The symbols move the points like this.
vugo: ^>keko, &>davo, +>rezo
zozu: ^>fope, &>tidu, +>zego
kadi: ^>zazu, &>simo, +>feke
fope: ^>tidu, &>zego, +>ledo
pidu: ^>kadi, &>zazu, +>simo
nugo: ^>vugo, &>keko, +>davo
davo: ^>rezo, &>rebu, +>reda
zuve: ^>zozu, &>fope, +>tidu
rebu: ^>reda, &>pebe, +>fali
fugo: ^>nopo, &>sede, +>lonu
tiko: ^>noge, &>fugo, +>nopo
reda: ^>pebe, &>fali, +>zifi
mebo: ^>zuve, &>zozu, +>fope
vipu: ^>meve, &>migi, +>tiko
rezo: ^>rebu, &>reda, +>pebe
tidu: ^>zego, &>ledo, +>kuba
simo: ^>feke, &>vipu, +>meve
kuba: ^>dara, &>nugo, +>vugo
nopo: ^>sede, &>lonu, +>mota
mota: ^>nule, &>mebo, +>zuve
noge: ^>fugo, &>nopo, +>sede
sede: ^>lonu, &>mota, +>nule
nibu: ^>pidu, &>kadi, +>zazu
dara: ^>nugo, &>vugo, +>keko
feke: ^>vipu, &>meve, +>migi
zazu: ^>simo, &>feke, +>vipu
migi: ^>tiko, &>noge, +>fugo
zifi: ^>vemu, &>nibu, +>pidu
fali: ^>zifi, &>vemu, +>nibu
lonu: ^>mota, &>nule, +>mebo
zego: ^>ledo, &>kuba, +>dara
vemu: ^>nibu, &>pidu, +>kadi
pebe: ^>fali, &>zifi, +>vemu
ledo: ^>kuba, &>dara, +>nugo
keko: ^>davo, &>rezo, +>rebu
meve: ^>migi, &>tiko, +>noge
nule: ^>mebo, &>zuve, +>zozu

In the rows, 150 means zero.

Rows of some points; one shown again gets a slightly different row:
meve
[ 174  136  192  172   81   95  129  240  133  152  114  146  202  236   86   77   95]
nugo
[ 118  162  126  123  201  211  166   66  166  158  198  143   88   63  218  226  194]
mebo
[  58  225  229  200  145  166  237  187  221  119  172  193  111  134  133  109  133]
kadi
[ 129   59  169  120  160   28  118  141  137   77   76   93  152  185  175  145  174]
fope
[ 168  238  143  189  121  272  206  160  163  216  226  209  129  116  132  157  125]
keko
[  84  139  200  108  138  218   81   96  162  210  187  168   95   66  224  207  134]
keko
[  80  143  194  103  144  216   84   98  167  210  178  167   97   63  226  203  139]
zazu
[  99   56  193  137  110   41  143  146  139   75   78   84  125  191  169  143  162]
nule
[  64  248  218  176  173  124  182  196  212   98  182  205  148  131  128  105  100]
vemu
[ 235   87   71   90  164  110   49  123   84  165  127  113  194  168  170  190  158]
dara
[ 141  171   97  136  245  204  176   82  166  145  188  164  104   76  212  208  213]
nopo
[ 190  269   48  163  118  116  195  171  129  100  215  134  165  166  113  164  111]
pebe
[ 187   10  149  159  156  190  163   96  115  194   80  108  116  176  170  170  235]
noge
[ 221  180   70  188  165   84  229  184  131   85  135  128  195  221   89  109  168]

Trace:
Each answer is a row, close to the row of the point it stands for.
[ 172  289   80  140  120  115  160  183  139  103  230  166  177  144  127  153   77]
+: [  58  256  218  177  170  132  188  207  211  102  175  213  146  130  121   98  110]
+: [ 119  221  173  208  102  258  244  167  178  192  209  191   99  120  124  140  142]
+: [ 200  230  105  157  220  247  154  150  168  211  225  226  176  105  137  161  152]
&: [ 172  194   96  145  287  206  171   99  174  159  183  188  147   77  183  193  206]
&: [ 116  164  115  126  202  215  162   63  172  160  186  147   89   67  233  227  203]
+: [  88  108  238  117  141  207   59  121  172  220  145  175  116   84  211  178  141]
^: [  95   56  261  135  174  193   80  132  178  212   96  169  128  125  185  150  158]
&: [ 159    9  208  161  172  191  162  112  149  190   75  127  121  161  175  157  234]
^: [ 189   17  150  151  152  196  162  100  117  196   85  108  117  171  166  173  236]
&: [ 244   60   71  114  142  159   90  109   79  194  131  104  173  166  172  200  187]
+: [ 159   66  140  103  186   27   74  136  129   91   85  107  182  185  170  150  175]
+: [  93   65  202  145   52   64  150  163  126  103   91   82  121  206  157  138  138]
+: [ 167  135  192  167   76   93  130  231  146  153  118  150  209  240   83   80   97]
^: [ 200  141  163  175  127   89  158  232  140  132  110  154  216  243   68   75  117]
&: [ 217  173   82  187  162   87  231  198  128   93  141  126  204  228   86  108  164]
[ 133   14  240  155  183  192  117  126  167  198   69  149  127  151  183  143  210]
+: [ 222   32   99  139  132  190  140   92   91  204  115   92  138  176  178  202  218]
&: [ 237   86   78   92  163  112   53  125   87  167  131  111  196  170  170  194  158]
^: [ 207   85  108   92  199   60   47  142  107  128  105  112  198  173  172  165  152]
+: [ 102   59  194  132  104   45  138  147  139   74   80   84  132  193  172  137  171]
^: [  95   66  204  138   49   66  142  169  136   94   91   77  124  204  151  134  139]
^: [ 110   98  210  147   13   90  137  187  131  129  107   99  143  205  128  130  111]
&: [ 158  134  194  175   77   91  123  236  136  146  110  149  203  239   81   76   91]
^: [ 196  139  164  177  123   81  157  230  143  131  106  155  218  247   73   74  117]
+: [ 216  219   50  173  138   94  238  175  124   78  176  120  188  194   99  138  150]
+: [ 127  298  120  135  138  107  135  196  164  114  232  181  183  136  125  144   60]
&: [  67  251  218  180  172  119  181  203  219  100  183  209  150  134  131   99  107]
^: [  53  223  229  201  156  164  232  192  221  119  168  193  111  130  133  100  132]
&: [ 122  226  176  212  102  261  239  161  186  193  208  187  107  120  130  149  135]
^: [ 169  239  151  190  130  275  204  158  171  223  216  197  127  117  129  158  126]
&: [ 208  238  101  173  222  240  143  149  162  212  214  230  173  101  146  163  143]
[ 201   84  104   88  192   61   50  137  104  128  107  128  204  174  167  174  156]
^: [ 157   71  150  101  193   30   74  140  125   88   84   98  186  188  175  147  164]
+: [  97   67  202  153   42   71  148  170  131  103   82   79  121  204  157  141  138]
+: [ 167  131  187  168   76   96  123  235  133  149  120  142  203  235   85   78   91]
&: [ 208  154  126  188  163   80  203  212  141  104  107  143  207  241   74   84  154]
&: [ 219  221   50  176  142   92  241  167  123   82  180  126  187  194   97  141  154]
+: [ 125  303  125  140  138  111  144  202  165  112  229  192  177  125  128  139   63]
&: [  66  261  216  173  170  128  189  202  219  101  177  210  140  133  134   96  103]
+: [ 117  222  174  205  104  258  238  164  176  194  199  199  104  123  130  157  138]
^: [ 167  233  139  186  121  277  198  165  172  215  221  203  132  113  125  153  127]
+: [ 204  215   93  155  270  230  158  124  176  183  201  211  169   94  162  163  177]
^: [ 175  194   93  145  283  208  172   94  175  160  188  182  139   80  182  186  209]
^: [ 149  174  101  137  246  204  180   66  175  152  192  158  105   74  217  216  212]
^: [ 108  159  124  129  194  212  163   71  163  155  188  147   88   58  228  231  195]
^: [  91  158  149  116  157  223  124   77  159  181  198  148   80   53  231  230  164]
&: [  76  110  234  118  145  210   63  121  174  222  143  173  110   98  214  181  138]
[ 136  118  202  156   29   95  120  222  131  155  126  127  171  223  102   95   92]
&: [ 195  139  168  175  130   88  148  233  140  127  105  155  217  251   71   79  120]
+: [ 207  217   43  175  138   98  240  177  120   82  181  121  181  203   95  147  152]
+: [ 121  287  131  135  139  107  133  202  159  107  229  185  180  128  130  138   68]
&: [  60  249  219  172  170  125  179  197  216  103  182  201  149  128  128   93  103]
^: [  54  219  235  196  148  166  238  187  225  122  169  196  113  133  131  100  135]
+: [ 166  236  146  190  115  271  205  164  160  217  233  199  139  114  127  160  123]
+: [ 206  215   97  156  271  223  151  124  179  184  204  216  169   99  159  171  179]
+: [ 126  168  124  119  206  209  166   64  162  155  190  151   90   59  227  220  195]
+: [  85  107  239  112  153  217   68  117  172  219  148  174  111   77  209  179  140]
+: [ 153   10  201  166  168  199  167  111  152  187   69  124  117  169  164  154  226]
